Below is a small trained network, with its code and all its weights. Each question gives an input and a class and asks what happens when units are switched off, that is, made to give their printed mean instead of their output.

import numpy as np


def w(rows, s, z=0):
    codes = np.array(rows[::2]) - 128.0
    scale = np.full(codes.shape[1], s)
    scale[-1] = z or s
    return codes * scale


def f(y):
    return y / 2 * (1 + np.tanh(0.7978845608 * (y + 0.044715 * y**3)))


def log_softmax(a):
    a = a - a.max(-1, keepdims=True)
    return a - np.log(np.exp(a).sum(-1, keepdims=True))


def net(x, mask):
    res = np.array(x, float).reshape(1, 5) / 4 @ E
    y = f(res @ A[0][:, :-1].T + A[0][:, -1])
    res = res + np.where(mask, y, B[0][:, -1]) @ B[0][:, :-1]
    return log_softmax(res[-1] @ U[:, :-1].T + U[:, -1])


A, B = {}, {}
E = w([
[112,107,128,18],'x0',
[127,130,127,128],'x1',
[17,102,130,145],'x2',
[129,128,129,127],'x3',
[120,191,252,125],'x4',
],0.015)
A[0] = w([
[145,91,96,91,115],'N0',
[145,95,67,195,177],'N1',
[142,88,94,72,153],'N2',
[142,106,77,204,178],'N3',
[133,167,164,192,142],'N4',
[80,127,141,186,144],'N5',
[121,77,78,78,127],'N6',
[186,113,122,107,196],'N7',
[213,162,147,143,191],'N8',
[168,124,115,104,178],'N9',
[169,123,102,106,144],'N10',
[203,167,144,137,167],'N11',
[109,150,177,51,84],'N12',
[44,84,105,106,147],'N13',
[10,95,119,137,183],'N14',
[230,153,135,123,255],'N15',
],0.014,0.007)
B[0] = w([
[58,110,101,146,179],'N0',
[224,111,189,46,236],'N1',
[77,114,62,143,200],'N2',
[199,132,194,43,230],'N3',
[55,187,113,204,201],'N4',
[70,155,190,99,192],'N5',
[70,92,78,219,210],'N6',
[112,125,88,88,190],'N7',
[147,147,21,163,217],'N8',
[100,119,51,84,174],'N9',
[87,113,94,87,172],'N10',
[158,133,34,167,204],'N11',
[255,105,159,78,191],'N12',
[186,93,157,213,219],'N13',
[143,108,203,195,251],'N14',
[137,131,31,131,245],'N15',
],0.0092,0.015)
U = w([
[199,144,112,24,215],'0',
[108,124,92,238,203],'1',
[188,87,224,105,111],'2',
[1,190,185,152,85],'3',
[37,107,80,93,5],'4',
],0.011,0.0021)

Each question gives the input, the list of numbers given to net, and the class t.
The units are the neurons (one row each of A and B). Each row of codes is followed by its name. A weight is (code - 128) times the scale printed after its matrix; where a second scale follows, it is the last column's (A, B and U).
mask holds one flag per neuron, in row order. A switched-off neuron (its flag False) gives its mean, the last column of its row in B, instead of its output. The means were averaged over made-up inputs and are rounded, as every weight is.
A unit's drop is (log p(t) with every unit on - log p(t) with that unit switched off) / (log p(t) with every unit on - log p(t) with every unit switched off).
The circuit of an input: a set's keep is (log p(t) with only the set's units on - log p(t) with every unit switched off) / (log p(t) with every unit on - log p(t) with every unit switched off). Starting from the 12 units with the biggest drops (on a tie, the unit counted first), units are removed one at a time, each time the one whose removal leaves the highest keep (on an exact tie, the one counted first), for as long as the keep stays at least 0.8.
units of the circuit, in order: the units of the circuit, biggest drop first
unit that matters most: the unit with the biggest drop
top k neurons: the k neurons with the biggest drops, biggest first
drop when u is switched off: that unit's drop, to one decimal
input [6,5,7,6,2], class 2: unit that matters most : N12
input [-3,6,1,1,0], class 2: units of the circuit, in order : (N6, N15)
input [7,1,1,-8,6], class 2: top 2 neurons : (N15, N8)
input [-5,5,0,-7,-3], class 0: top 2 neurons : (N14, N13)
input [6,2,-3,-4,0], class 4: top 2 neurons : (N1, N3)
input [1,2,3,2,5], class 2: top 4 neurons : (N12, N6, N2, N0)
input [-1,-3,-1,2,0], class 0: top 3 neurons : (N6, N14, N13)
input [-8,8,-3,2,-1], class 0: top 2 neurons : (N3, N1)
input [-6,5,1,-7,3], class 3: top 2 neurons : (N5, N13)
input [-2,-8,-7,-2,-8], class 0: top 2 neurons : (N1, N3)
input [1,-6,-5,-8,-7], class 4: top 4 neurons : (N6, N0, N2, N12)
input [0,8,6,5,-7], class 2: top 2 neurons : (N1, N3)
input [3,7,0,4,-8], class 4: drop when N11 is switched off : 0.2
input [8,-1,8,3,0], class 1: drop when N6 is switched off : 0.6
input [-4,1,4,-5,3], class 3: drop when N1 is switched off : 0.0
input [-7,1,2,-5,2], class 3: unit that matters most : N4
